Here is a tiny trained network, its code and every weight. The questions are about switching its units off for an input and a class, where a switched-off unit gives its printed mean instead of its output.

import numpy as np


def w(rows, s, z=0):
    codes = np.array(rows[::2]) - 128.0
    scale = np.full(codes.shape[1], s)
    scale[-1] = z or s
    return codes * scale


def f(y):
    return np.maximum(y, 0)


def log_softmax(a):
    a = a - a.max(-1, keepdims=True)
    return a - np.log(np.exp(a).sum(-1, keepdims=True))


def net(x, mask):
    res = np.array(x, float).reshape(1, 3) / 4 @ E
    y = f(res @ A[0][:, :-1].T + A[0][:, -1])
    res = res + np.where(mask, y, B[0][:, -1]) @ B[0][:, :-1]
    return log_softmax(res[-1] @ U[:, :-1].T + U[:, -1])


A, B = {}, {}
E = w([
[95,226,143,43,178,149,193,53],'x0',
[15,248,98,198,82,130,108,157],'x1',
[203,156,185,216,87,212,195,132],'x2',
],0.011)
A[0] = w([
[71,194,82,197,83,86,114,148,97],'neuron 1',
[93,188,150,75,185,126,211,77,236],'neuron 2',
[177,153,215,207,82,249,187,112,146],'neuron 3',
[91,174,179,70,151,185,164,40,12],'neuron 4',
[105,109,100,116,138,87,142,131,245],'neuron 5',
[61,175,101,201,89,155,146,121,48],'neuron 6',
[117,26,116,213,72,122,59,207,78],'neuron 7',
[58,108,47,89,187,55,23,94,58],'neuron 8',
[86,111,86,55,135,102,121,155,70],'neuron 9',
[247,20,156,81,154,126,158,60,82],'neuron 10',
],0.012,0.011)
B[0] = w([
[60,57,93,118,112,178,195,204,195],'neuron 1',
[98,145,150,206,143,125,77,119,238],'neuron 2',
[203,178,57,75,124,72,125,140,249],'neuron 3',
[143,126,253,176,202,172,153,82,175],'neuron 4',
[131,150,79,170,21,22,79,161,191],'neuron 5',
[92,96,131,78,183,141,189,202,176],'neuron 6',
[150,178,195,241,210,206,90,105,216],'neuron 7',
[199,202,120,50,180,134,180,104,203],'neuron 8',
[152,165,160,86,185,192,183,136,163],'neuron 9',
[38,84,90,105,186,164,157,165,229],'neuron 10',
],0.013,0.021)
U = w([
[99,151,219,199,160,150,131,114,106],'0',
[3,61,104,71,154,143,176,162,99],'1',
[184,185,105,53,147,99,165,125,70],'2',
[85,117,54,180,99,24,62,143,254],'3',
[126,89,166,124,80,110,149,75,109],'4',
],0.014,0.019)

Each question gives the input, the list of numbers given to net, and the class t.
The units are the neurons (one row each of A and B). Each row of codes is followed by its name. A weight is (code - 128) times the scale printed after its matrix; where a second scale follows, it is the last column's (A, B and U).
mask holds one flag per neuron, in row order. A switched-off neuron (its flag False) gives its mean, the last column of its row in B, instead of its output. The means were averaged over made-up inputs and are rounded, as every weight is.
A unit's drop is (log p(t) with every unit on - log p(t) with that unit switched off) / (log p(t) with every unit on - log p(t) with every unit switched off).
The circuit of an input: a set's keep is (log p(t) with only the set's units on - log p(t) with every unit switched off) / (log p(t) with every unit on - log p(t) with every unit switched off). Starting from all 10 units, units are removed one at a time, each time the one whose removal leaves the highest keep (on an exact tie, the one counted first), for as long as the keep stays at least 0.8.
circuit, biggest first: the units of the circuit, biggest drop first
most important unit: the unit with the biggest drop
top k neurons: the k neurons with the biggest drops, biggest first
drop when u is switched off: that unit's drop, to one decimal
input [-1,-7,2], class 1: circuit, biggest first	neuron 10
input [-7,-7,-4], class 0: top 4 neurons	neuron 7; neuron 1; neuron 6; neuron 3
input [7,5,-6], class 0: top 2 neurons	neuron 2; neuron 3
input [7,-6,-7], class 0: top 3 neurons	neuron 2; neuron 3; neuron 4
input [7,7,-8], class 2: top 3 neurons	neuron 8; neuron 7; neuron 10
input [-1,6,-5], class 1: top 2 neurons	neuron 1; neuron 3
input [8,-7,7], class 0: top 3 neurons	neuron 4; neuron 2; neuron 1
input [2,-3,0], class 3: top 3 neurons	neuron 1; neuron 7; neuron 6
input [-4,3,-4], class 0: top 4 neurons	neuron 3; neuron 7; neuron 10; neuron 8
input [-2,-8,8], class 1: top 2 neurons	neuron 10; neuron 8
input [-3,-7,-8], class 2: top 2 neurons	neuron 8; neuron 1
input [-7,-3,-5], class 0: top 2 neurons	neuron 7; neuron 3
input [1,-1,-4], class 2: top 2 neurons	neuron 8; neuron 9
input [1,8,5], class 1: most important unit	neuron 1
input [-2,3,3], class 3: top 4 neurons	neuron 8; neuron 10; neuron 9; neuron 4
input [4,0,-1], class 0: drop when neuron 7 is switched off	0.0
input [1,-1,-8], class 2: drop when neuron 8 is switched off	1.0
input [8,4,-8], class 0: drop when neuron 3 is switched off	1.5
